Here is a tiny trained network, its code and every weight. The questions are about switching its units off for an input and a class, where a switched-off unit gives its printed mean instead of its output.

import numpy as np


def w(rows, s, z=0):
    codes = np.array(rows[::2]) - 128.0
    scale = np.full(codes.shape[1], s)
    scale[-1] = z or s
    return codes * scale


def norm(h):
    return h / np.sqrt((h * h).mean(-1, keepdims=True) + 1e-5)


def f(y):
    return np.maximum(y, 0)


def log_softmax(a):
    a = a - a.max(-1, keepdims=True)
    return a - np.log(np.exp(a).sum(-1, keepdims=True))


def net(x, mask):
    res = np.array(x, float).reshape(1, 2) / 4 @ E
    u = 0
    for l in range(2):
        y = f(norm(res) @ A[l][:, :-1].T + A[l][:, -1])
        res = res + np.where(mask[u : u + 3], y, B[l][:, -1]) @ B[l][:, :-1]
        u += 3
    return log_softmax(norm(res)[-1] @ U[:, :-1].T + U[:, -1])


A, B = {}, {}
E = w([
[120,70,202,152,131,247,202,148,133],'x0',
[132,183,70,102,136,173,143,146,162],'x1',
],0.011)
A[0] = w([
[187,171,114,152,67,120,60,64,25,220],'0.n0',
[149,149,140,255,245,122,171,228,142,254],'0.n1',
[137,163,49,134,185,171,65,126,19,132],'0.n2',
],0.0043,0.0027)
B[0] = w([
[124,111,167,100,69,209,157,136,161,253],'0.n0',
[130,112,57,67,48,118,2,154,114,220],'0.n1',
[51,75,80,131,56,196,184,154,186,191],'0.n2',
],0.0096,0.004)
A[1] = w([
[161,138,182,172,188,215,199,178,117,115],'1.n0',
[195,245,52,128,255,193,173,159,128,7],'1.n1',
[91,118,52,191,226,178,184,168,154,97],'1.n2',
],0.0085,0.0013)
B[1] = w([
[131,245,45,113,116,8,131,97,177,248],'1.n0',
[151,60,253,203,161,85,141,65,68,252],'1.n1',
[117,67,167,117,139,119,76,161,81,215],'1.n2',
],0.013,0.0037)
U = w([
[131,181,59,102,97,42,113,82,187,212],'0',
[139,79,214,206,122,70,114,76,44,197],'1',
[117,86,125,66,60,248,114,161,141,151],'2',
[137,132,114,117,177,130,155,161,102,15],'3',
[123,110,112,142,185,152,164,145,115,21],'4',
[125,126,104,148,157,163,150,149,146,4],'5',
[125,134,121,117,184,137,188,188,92,14],'6',
[132,117,111,108,187,148,182,148,111,10],'7',
],0.018,0.0038)

Each question gives the input, the list of numbers given to net, and the class t.
The units are the neurons (one row each of A and B). Each row of codes is followed by its name. A weight is (code - 128) times the scale printed after its matrix; where a second scale follows, it is the last column's (A, B and U).
mask holds one flag per neuron, layer by layer. A switched-off neuron (its flag False) gives its mean, the last column of its row in B, instead of its output. The means were averaged over made-up inputs and are rounded, as every weight is.
A unit's drop is (log p(t) with every unit on - log p(t) with that unit switched off) / (log p(t) with every unit on - log p(t) with every unit switched off).
The circuit of an input: a set's keep is (log p(t) with only the set's units on - log p(t) with every unit switched off) / (log p(t) with every unit on - log p(t) with every unit switched off). Starting from all 6 units, units are removed one at a time, each time the one whose removal leaves the highest keep (on an exact tie, the one counted first), for as long as the keep stays at least 0.8.
circuit, biggest first: the units of the circuit, biggest drop first
most important unit: the unit with the biggest drop
top k neurons: the k neurons with the biggest drops, biggest first
top k neurons in layer l: the k neurons of layer l with the biggest drops, biggest first
drop of u: that unit's drop, to one decimal
input [6,7], class 1: top 4 neurons -> 1.n1, 0.n0, 1.n2, 0.n2
input [1,-3], class 2: top 2 neurons in layer 1 -> 1.n1, 1.n0
input [0,5], class 1: top 2 neurons -> 1.n1, 0.n0
input [7,-7], class 0: circuit, biggest first -> 1.n0, 1.n1
input [1,-2], class 2: top 2 neurons in layer 1 -> 1.n1, 1.n0
input [0,-3], class 2: top neuron -> 1.n1
input [-1,2], class 2: top 2 neurons -> 0.n2, 1.n0
input [-1,-3], class 2: circuit, biggest first -> 1.n1, 1.n0
input [-4,6], class 1: top 2 neurons -> 1.n1, 0.n1
input [4,1], class 0: top 2 neurons -> 1.n0, 0.n2
input [2,-2], class 2: top 3 neurons -> 0.n1, 1.n1, 1.n0
input [-4,8], class 1: drop of 1.n1 -> 0.9
input [5,8], class 1: drop of 1.n1 -> 1.1
input [8,-4], class 0: drop of 1.n0 -> 1.1
input [3,-3], class 2: most important unit -> 0.n1
